[[127 113 128 121 135 116 137 128 130 114 136 125 119 121]
 [103 124 128 124 126 136 137 135 131 129 136 134 127 112]]
Indices start at 1.
The entry at row 1, column 2?
A: 113
The minimum?
A: 103
The entry at row 1, column 3: 128
The bottom-right entry?
A: 112
The top entry of the column that holds the smallest entry -> 127

Questions about the row below.
1) Give the third entry.
2) Give the second entry from the left.
3) Give the last entry.
4) Give the 1st entry from the left.
[116 133 107 132 128 118 132 116 118 107 123 128 127 131]
1) 107
2) 133
3) 131
4) 116

M =
[[138 119 130 136 109 125 130 141 107 109]
 [117 135 125 129 125 125 116 111 141 123]
 [120 130 130 131 118 114 115 124 122 124]
 [111 131 118 121 123 122 112 105 143 122]
 [113 133 116 118 132 131 118 103 154 129]]
Rows and columns are numbered from 1.
The entry at row 2, column 1: 117
Which number is the entry in row 1 and column 2? 119
Which number is the entry at row 3, column 1? 120
Which number is the entry at row 3, column 3? 130
Which number is the entry in the top-left corner? 138
The minimum -> 103
The entry in the top-right corner is 109
The entry just right of the smallest entry -> 154
The entry in row 1 and column 3 -> 130
Which number is the bottom-right entry? 129
Which number is the entry directly above 114? 125
Which number is the entry in the bottom-left corner? 113
Which number is the entry just right of 114? 115

[[128 128 128 128 128]
 [148 108 116 116 104]
 [109 136 106 110 123]
 [128 128 128 128 128]
 [138 137 140 103 105]
 [148 128 122 149 112]
 [118 152 117 121 115]
 [119 124 122 157 151]
 [124 137 121 142 130]
 [120 121 145 117 146]
 [108 141 108 115 125]
 [120 123 122 156 150]
 [116 131 141 114 140]
 [128 142 114 122 108]
 [122 113 113 110 127]]
The largest entry in the last row -> 127
The second entry on the main diagonal?
Answer: 108
The entry at the centre?
Answer: 122
The entry directly below the smallest entry?
Answer: 149
The 2nd largest entry: 156
The 1st entry, reading row by row?
Answer: 128
The entry just left of the smallest entry?
Answer: 140
The third entry in reading order -> 128
The fourth entry from the end, reading row by row -> 113
The entry just left of the centre entry: 124
The entry directly above 130?
Answer: 151
The third entry on the diagonal from the top-right corner?
Answer: 106
The entry just right of the smallest entry -> 105
The entry in the top-right corner?
Answer: 128
The entry directly below 104: 123
The 3rd-last entry, reading row by row?
Answer: 113
The entry just right of the centre entry?
Answer: 157
The fifth-last entry, reading row by row -> 122
The smallest entry in the first column?
Answer: 108
The top entry of the column that holds the smallest entry: 128
The 2nd entry on the diagonal from the top-right corner?
Answer: 116
The entry directly above the largest entry -> 121
The entry directly above 131?
Answer: 123
The entry directly below 105 -> 112
The second entry in reading order?
Answer: 128
The entry just right of 106?
Answer: 110
The third largest entry?
Answer: 152
The 2nd smallest entry?
Answer: 104
The entry directly above the centre entry?
Answer: 117

X =
[[120 122 143 118 144]
 [128 128 128 128 128]
 [118 116 113 110 130]
 [143 112 141 109 118]
 [138 137 140 103 106]]
Counting starts at 1.
Which number is the entry at row 1, column 3?
Answer: 143
The entry in the top-left corner -> 120
The entry at row 2, column 1 is 128
The entry just right of 137 -> 140
The entry just right of the centre entry -> 110
The bottom-left entry: 138
The top entry of the column that holds the largest entry -> 144
The entry directly below the centre entry: 141
The entry at row 3, column 3 is 113
Which number is the entry directly below 109?
Answer: 103

data =
[[103 141 133 138]
 [147 114 113 117]
 [137 116 103 118]
 [118 124 100 124]]
Which number is the entry in the top-left corner?
Answer: 103
The 3rd largest entry is 138
Which number is the second largest entry?
Answer: 141
Which number is the last entry in the row that holds the largest entry?
Answer: 117
The last entry, reading row by row -> 124
The minimum: 100
The entry directly above the smallest entry -> 103
